Below is a small trained network, with its code and all its weights. Each question gives an input and a class and asks what happens when units are switched off, that is, made to give their printed mean instead of their output.

import numpy as np


def w(rows, s, z=0):
    codes = np.array(rows[::2]) - 128.0
    scale = np.full(codes.shape[1], s)
    scale[-1] = z or s
    return codes * scale


def f(y):
    return np.maximum(y, 0)


def log_softmax(a):
    a = a - a.max(-1, keepdims=True)
    return a - np.log(np.exp(a).sum(-1, keepdims=True))


def net(x, mask):
    res = np.array(x, float).reshape(1, 3) / 4 @ E
    y = f(res @ A[0][:, :-1].T + A[0][:, -1])
    res = res + np.where(mask, y, B[0][:, -1]) @ B[0][:, :-1]
    return log_softmax(res[-1] @ U[:, :-1].T + U[:, -1])


A, B = {}, {}
E = w([
[82,86,196,109,168],'x0',
[156,111,65,91,198],'x1',
[120,245,132,106,146],'x2',
],0.012)
A[0] = w([
[128,117,161,191,60,223],'n1',
[180,203,64,194,132,255],'n2',
[192,118,76,150,66,139],'n3',
[177,133,90,138,74,195],'n4',
[78,225,113,88,128,145],'n5',
[86,138,215,134,81,190],'n6',
[118,6,122,136,203,192],'n7',
],0.011,0.0043)
B[0] = w([
[79,98,255,179,48,209],'n1',
[88,195,83,63,161,224],'n2',
[61,116,130,81,98,183],'n3',
[17,148,134,119,152,183],'n4',
[182,199,201,159,200,208],'n5',
[151,93,160,253,54,220],'n6',
[142,239,240,131,211,254],'n7',
],0.0095,0.011)
U = w([
[169,59,157,204,32,115],'0',
[138,114,13,51,134,116],'1',
[179,210,169,145,250,216],'2',
[217,56,90,78,91,5],'3',
[72,128,151,71,68,95],'4',
],0.011,0.0033)

Each question gives the input, the list of numbers given to net, and the class t.
The units are the neurons (one row each of A and B). Each row of codes is followed by its name. A weight is (code - 128) times the scale printed after its matrix; where a second scale follows, it is the last column's (A, B and U).
mask holds one flag per neuron, in row order. A switched-off neuron (its flag False) gives its mean, the last column of its row in B, instead of its output. The means were averaged over made-up inputs and are rounded, as every weight is.
A unit's drop is (log p(t) with every unit on - log p(t) with that unit switched off) / (log p(t) with every unit on - log p(t) with every unit switched off).
The circuit of an input: a set's keep is (log p(t) with only the set's units on - log p(t) with every unit switched off) / (log p(t) with every unit on - log p(t) with every unit switched off). Starting from all 7 units, units are removed one at a time, each time the one whose removal leaves the highest keep (on an exact tie, the one counted first), for as long as the keep stays at least 0.8.
units of the circuit, in order: the units of the circuit, biggest drop first
most important unit: the unit with the biggest drop
top k neurons: the k neurons with the biggest drops, biggest first
drop when u is switched off: that unit's drop, to one decimal
input [-3,-7,1], class 0: units of the circuit, in order : n6
input [6,-2,-2], class 0: units of the circuit, in order : n6, n2
input [-3,1,-7], class 4: units of the circuit, in order : n5, n6
input [1,-6,5], class 0: units of the circuit, in order : n7, n6
input [-3,-4,1], class 4: units of the circuit, in order : n7, n2
input [-5,-4,-3], class 4: units of the circuit, in order : n4, n3
input [-2,3,0], class 1: units of the circuit, in order : n7, n5, n1
input [-6,7,2], class 1: units of the circuit, in order : n7, n2
input [-5,-5,2], class 4: top 2 neurons : n7, n2
input [-7,-8,0], class 4: top 3 neurons : n2, n4, n3
input [2,-2,-5], class 0: top 3 neurons : n5, n2, n1
input [-8,-7,-2], class 4: top 3 neurons : n2, n4, n3
input [-6,0,1], class 4: top 3 neurons : n7, n3, n4
input [3,-5,5], class 0: top 2 neurons : n7, n6
input [0,-2,-3], class 0: most important unit : n2
input [2,-6,6], class 0: drop when n7 is switched off : 0.6
input [-7,2,0], class 1: drop when n1 is switched off : 0.1
input [-8,-4,-1], class 4: drop when n3 is switched off : 0.0
